Below are the code and all the weights of a small trained network. Each question names an input and a class and asks about switching units off, where a switched-off unit gives its printed mean instead of its output.

import numpy as np


def w(rows, s, z=0):
    codes = np.array(rows[::2]) - 128.0
    scale = np.full(codes.shape[1], s)
    scale[-1] = z or s
    return codes * scale


def f(y):
    return y / 2 * (1 + np.tanh(0.7978845608 * (y + 0.044715 * y**3)))


def log_softmax(a):
    a = a - a.max(-1, keepdims=True)
    return a - np.log(np.exp(a).sum(-1, keepdims=True))


def net(x, mask):
    res = np.array(x, float).reshape(1, 7) / 4 @ E
    y = f(res @ A[0][:, :-1].T + A[0][:, -1])
    res = res + np.where(mask, y, B[0][:, -1]) @ B[0][:, :-1]
    return log_softmax(res[-1] @ U[:, :-1].T + U[:, -1])


A, B = {}, {}
E = w([
[50,165,124,217,137,200,178,212,158,136,32],'x0',
[142,202,93,198,138,241,199,248,226,193,169],'x1',
[255,111,59,76,178,86,107,46,202,253,77],'x2',
[62,70,105,59,247,63,88,131,36,148,14],'x3',
[134,174,95,101,207,108,151,187,213,63,206],'x4',
[114,239,228,86,92,194,91,161,116,172,55],'x5',
[55,129,151,199,59,113,87,87,122,70,80],'x6',
],0.0069)
A[0] = w([
[160,82,88,92,177,80,138,98,144,145,142,154],'N1',
[199,172,136,172,47,192,130,129,184,154,208,172],'N2',
[121,121,126,99,88,127,133,108,53,150,69,114],'N3',
[209,44,85,77,185,75,115,72,131,182,152,127],'N4',
[32,87,134,141,153,89,110,160,85,22,150,128],'N5',
[82,138,106,157,158,156,155,167,124,132,106,118],'N6',
[93,127,147,180,119,137,127,149,167,100,128,203],'N7',
[112,113,206,99,91,140,43,84,77,181,59,180],'N8',
[71,147,98,201,146,193,140,244,163,186,94,156],'N9',
[179,121,108,61,152,97,114,74,83,164,122,253],'N10',
],0.011,0.0033)
B[0] = w([
[131,119,78,174,159,126,90,102,119,105,147,191],'N1',
[138,132,152,122,41,118,159,150,231,126,209,246],'N2',
[122,152,154,114,117,103,95,113,145,149,66,179],'N3',
[137,129,79,106,207,99,53,150,174,137,195,228],'N4',
[112,123,139,92,95,119,104,94,5,51,165,211],'N5',
[131,117,103,162,152,158,145,123,124,114,77,175],'N6',
[141,140,133,86,147,144,224,156,89,106,162,181],'N7',
[137,121,171,114,87,147,113,119,112,202,37,217],'N8',
[128,135,98,178,226,155,252,152,130,142,67,251],'N9',
[120,107,98,156,140,102,30,119,163,148,129,209],'N10',
],0.013,0.017)
U = w([
[218,150,160,121,34,167,195,140,223,115,245,226],'0',
[149,115,211,81,86,140,72,56,130,253,26,5],'1',
[70,102,157,67,118,137,139,74,14,11,165,153],'2',
[180,69,27,115,243,79,39,81,161,151,185,245],'3',
[129,143,122,163,213,226,242,162,120,121,100,16],'4',
],0.0062,0.0018)

Each question gives the input, the list of numbers given to net, and the class t.
The units are the neurons (one row each of A and B). Each row of codes is followed by its name. A weight is (code - 128) times the scale printed after its matrix; where a second scale follows, it is the last column's (A, B and U).
mask holds one flag per neuron, in row order. A switched-off neuron (its flag False) gives its mean, the last column of its row in B, instead of its output. The means were averaged over made-up inputs and are rounded, as every weight is.
A unit's drop is (log p(t) with every unit on - log p(t) with that unit switched off) / (log p(t) with every unit on - log p(t) with every unit switched off).
The circuit of an input: a set's keep is (log p(t) with only the set's units on - log p(t) with every unit switched off) / (log p(t) with every unit on - log p(t) with every unit switched off). Starting from all 10 units, units are removed one at a time, each time the one whose removal leaves the highest keep (on an exact tie, the one counted first), for as long as the keep stays at least 0.8.
units of the circuit, in order: the units of the circuit, biggest drop first
k most important neurons: the k neurons with the biggest drops, biggest first
drop when u is switched off: that unit's drop, to one decimal
input [-4,-3,0,-7,-8,-8,6], class 0: units of the circuit, in order => (N2 N1)
input [-8,-1,5,2,-1,5,8], class 1: units of the circuit, in order => (N8)
input [-4,3,-5,0,-2,4,4], class 2: 2 most important neurons => (N9 N2)
input [5,2,7,-4,-6,2,1], class 0: 2 most important neurons => (N2 N6)
input [3,-6,2,7,-1,3,-3], class 1: 2 most important neurons => (N8 N3)
input [-7,-2,-8,4,4,8,-8], class 2: drop when N5 is switched off => 0.4
input [4,6,4,4,4,-8,7], class 4: drop when N10 is switched off => 0.0
input [6,-5,-8,5,6,0,-1], class 2: drop when N5 is switched off => 1.7
input [1,7,7,6,-4,-1,6], class 4: 2 most important neurons => (N9 N5)
input [7,1,-2,-8,6,1,6], class 4: 2 most important neurons => (N9 N6)
